Below is a small trained network, with its code and all its weights. Each question gives an input and a class and asks what happens when units are switched off, that is, made to give their printed mean instead of their output.

import numpy as np


def w(rows, s, z=0):
    codes = np.array(rows[::2]) - 128.0
    scale = np.full(codes.shape[1], s)
    scale[-1] = z or s
    return codes * scale


def norm(h):
    return h / np.sqrt((h * h).mean(-1, keepdims=True) + 1e-5)


def f(y):
    return y / 2 * (1 + np.tanh(0.7978845608 * (y + 0.044715 * y**3)))


def log_softmax(a):
    a = a - a.max(-1, keepdims=True)
    return a - np.log(np.exp(a).sum(-1, keepdims=True))


def net(x, mask):
    res = np.array(x, float).reshape(1, 7) / 4 @ E
    u = 0
    for l in range(3):
        y = f(norm(res) @ A[l][:, :-1].T + A[l][:, -1])
        res = res + np.where(mask[u : u + 5], y, B[l][:, -1]) @ B[l][:, :-1]
        u += 5
    return log_softmax(norm(res)[-1] @ U[:, :-1].T + U[:, -1])


A, B = {}, {}
E = w([
[129,133,122,134,126,131,125,126,130,128],'x0',
[138,123,22,116,76,185,66,110,118,75],'x1',
[50,198,123,103,133,163,224,65,72,82],'x2',
[62,122,143,56,73,155,106,141,103,224],'x3',
[70,90,162,177,145,88,29,11,79,143],'x4',
[59,54,81,123,72,14,160,179,93,87],'x5',
[200,126,188,143,6,110,145,91,112,111],'x6',
],0.00025)
A[0] = w([
[134,89,126,161,122,128,141,163,101,141,3],'0.n1',
[223,54,123,126,132,101,41,180,140,197,122],'0.n2',
[192,125,81,228,197,97,171,91,151,53,225],'0.n3',
[63,193,122,85,132,171,224,60,27,94,229],'0.n4',
[87,113,120,50,91,149,116,135,76,251,113],'0.n5',
],0.0018,0.00035)
B[0] = w([
[121,184,133,84,125,166,152,70,132,115,101],'0.n1',
[47,189,123,220,164,140,232,118,195,25,224],'0.n2',
[23,173,221,38,71,172,74,218,132,133,244],'0.n3',
[147,110,128,227,152,103,117,178,239,84,254],'0.n4',
[112,191,215,107,140,139,88,200,149,4,163],'0.n5',
],0.0013,0.00067)
A[1] = w([
[95,67,86,76,103,31,162,132,111,92,150],'1.n1',
[197,195,154,117,180,204,104,53,174,174,115],'1.n2',
[199,122,186,161,15,130,181,72,93,111,122],'1.n3',
[128,140,7,136,77,188,54,114,112,93,107],'1.n4',
[98,158,172,153,162,66,150,126,153,211,254],'1.n5',
],0.0019,0.00071)
B[1] = w([
[179,120,129,213,105,255,107,191,61,156,172],'1.n1',
[93,55,88,197,58,126,139,221,30,117,193],'1.n2',
[110,100,53,84,217,85,70,192,143,112,217],'1.n3',
[165,66,222,91,167,64,236,162,116,124,161],'1.n4',
[183,60,105,81,120,146,186,146,99,61,254],'1.n5',
],0.0015,0.00063)
A[2] = w([
[176,74,124,110,90,97,134,141,160,88,227],'2.n1',
[86,103,150,163,138,92,68,6,83,135,116],'2.n2',
[105,162,61,133,107,140,157,140,127,99,254],'2.n3',
[172,107,170,106,186,117,157,156,116,115,243],'2.n4',
[83,123,107,100,191,174,129,146,127,134,207],'2.n5',
],0.0019,0.00078)
B[2] = w([
[76,195,140,125,221,166,150,34,100,202,255],'2.n1',
[223,212,64,64,96,174,213,201,212,205,111],'2.n2',
[182,132,128,155,115,120,71,76,179,239,221],'2.n3',
[117,116,105,74,42,128,127,15,92,168,248],'2.n4',
[218,134,78,99,105,8,39,70,96,137,195],'2.n5',
],0.0012,0.00094)
U = w([
[139,49,88,249,57,206,119,232,4,158,139],'0',
[230,221,59,57,90,174,208,177,216,219,130],'1',
[108,120,148,124,122,117,102,76,141,130,251],'2',
[73,140,139,239,188,113,166,86,226,58,97],'3',
[117,61,187,45,146,99,232,38,44,126,87],'4',
[144,109,37,76,197,36,16,112,107,143,76],'5',
[59,204,229,67,74,143,60,185,127,45,55],'6',
],0.0044,0.0035)

Each question gives the input, the list of numbers given to net, and the class t.
The units are the neurons (one row each of A and B). Each row of codes is followed by its name. A weight is (code - 128) times the scale printed after its matrix; where a second scale follows, it is the last column's (A, B and U).
mask holds one flag per neuron, layer by layer. A switched-off neuron (its flag False) gives its mean, the last column of its row in B, instead of its output. The means were averaged over made-up inputs and are rounded, as every weight is.
A unit's drop is (log p(t) with every unit on - log p(t) with that unit switched off) / (log p(t) with every unit on - log p(t) with every unit switched off).
The circuit of an input: a set's keep is (log p(t) with only the set's units on - log p(t) with every unit switched off) / (log p(t) with every unit on - log p(t) with every unit switched off). Starting from the 12 units with the biggest drops (on a tie, the unit counted first), units are removed one at a time, each time the one whose removal leaves the highest keep (on an exact tie, the one counted first), for as long as the keep stays at least 0.8.
units of the circuit, in order: the units of the circuit, biggest drop first
most important unit: the unit with the biggest drop
top k neurons: the k neurons with the biggest drops, biggest first
drop when u is switched off: that unit's drop, to one decimal
input [2,8,-5,-4,-2,1,0], class 4: most important unit	1.n4
input [3,5,-5,-6,-5,-8,-2], class 0: top 3 neurons	1.n2; 0.n5; 0.n4
input [-5,8,-6,-3,0,6,4], class 4: units of the circuit, in order	1.n4; 0.n4
input [5,-7,-4,-5,-6,8,-2], class 0: units of the circuit, in order	1.n1; 0.n4
input [-4,-7,-5,4,3,0,0], class 4: top 3 neurons	1.n5; 0.n4; 0.n3
input [-3,-8,-8,-3,-5,1,7], class 3: top 4 neurons	0.n2; 2.n2; 1.n4; 2.n5
input [7,5,0,4,8,2,-5], class 1: top 2 neurons	2.n2; 1.n3
input [1,4,6,6,1,4,5], class 3: units of the circuit, in order	0.n4; 1.n2
input [-2,6,-6,-3,-5,0,-4], class 3: top 4 neurons	0.n2; 2.n2; 1.n3; 1.n5
input [4,8,3,-6,2,0,-6], class 4: units of the circuit, in order	1.n4; 0.n2
input [0,3,-2,8,-7,-4,-8], class 5: units of the circuit, in order	2.n5; 2.n2
input [1,-6,-1,-2,3,-3,-4], class 4: top 2 neurons	1.n5; 1.n1
input [6,0,1,-5,7,6,0], class 1: top 3 neurons	2.n2; 1.n2; 0.n5
input [8,-6,0,-4,4,8,5], class 0: units of the circuit, in order	1.n1
input [-2,1,-7,8,-4,-7,-5], class 6: top 2 neurons	0.n5; 1.n1
input [5,8,6,8,4,2,2], class 4: top 4 neurons	1.n4; 0.n3; 0.n2; 2.n4
input [-6,-8,-7,-1,7,-3,-7], class 4: top 2 neurons	1.n5; 0.n4
input [-1,-4,-8,-4,1,3,-5], class 3: top 4 neurons	0.n2; 1.n3; 1.n4; 1.n2
input [-7,8,-4,-6,8,-1,-4], class 1: units of the circuit, in order	2.n2; 1.n3; 0.n4
input [-7,7,8,2,-5,-8,-4], class 0: top 4 neurons	1.n2; 0.n2; 2.n2; 1.n3
input [5,8,7,1,5,0,-1], class 4: units of the circuit, in order	1.n4
input [8,-3,-3,-2,8,6,7], class 1: top 3 neurons	2.n2; 1.n2; 0.n4
input [-3,-8,-7,-4,6,5,-3], class 4: top 3 neurons	1.n5; 0.n4; 1.n2
input [7,2,4,-5,7,8,-6], class 0: units of the circuit, in order	1.n1; 0.n2
input [-3,-2,-4,-7,7,1,3], class 1: units of the circuit, in order	2.n2; 0.n4
input [3,4,7,6,5,-8,6], class 0: drop when 1.n4 is switched off	0.1
input [7,-4,-3,-4,5,-8,-3], class 0: units of the circuit, in order	1.n2
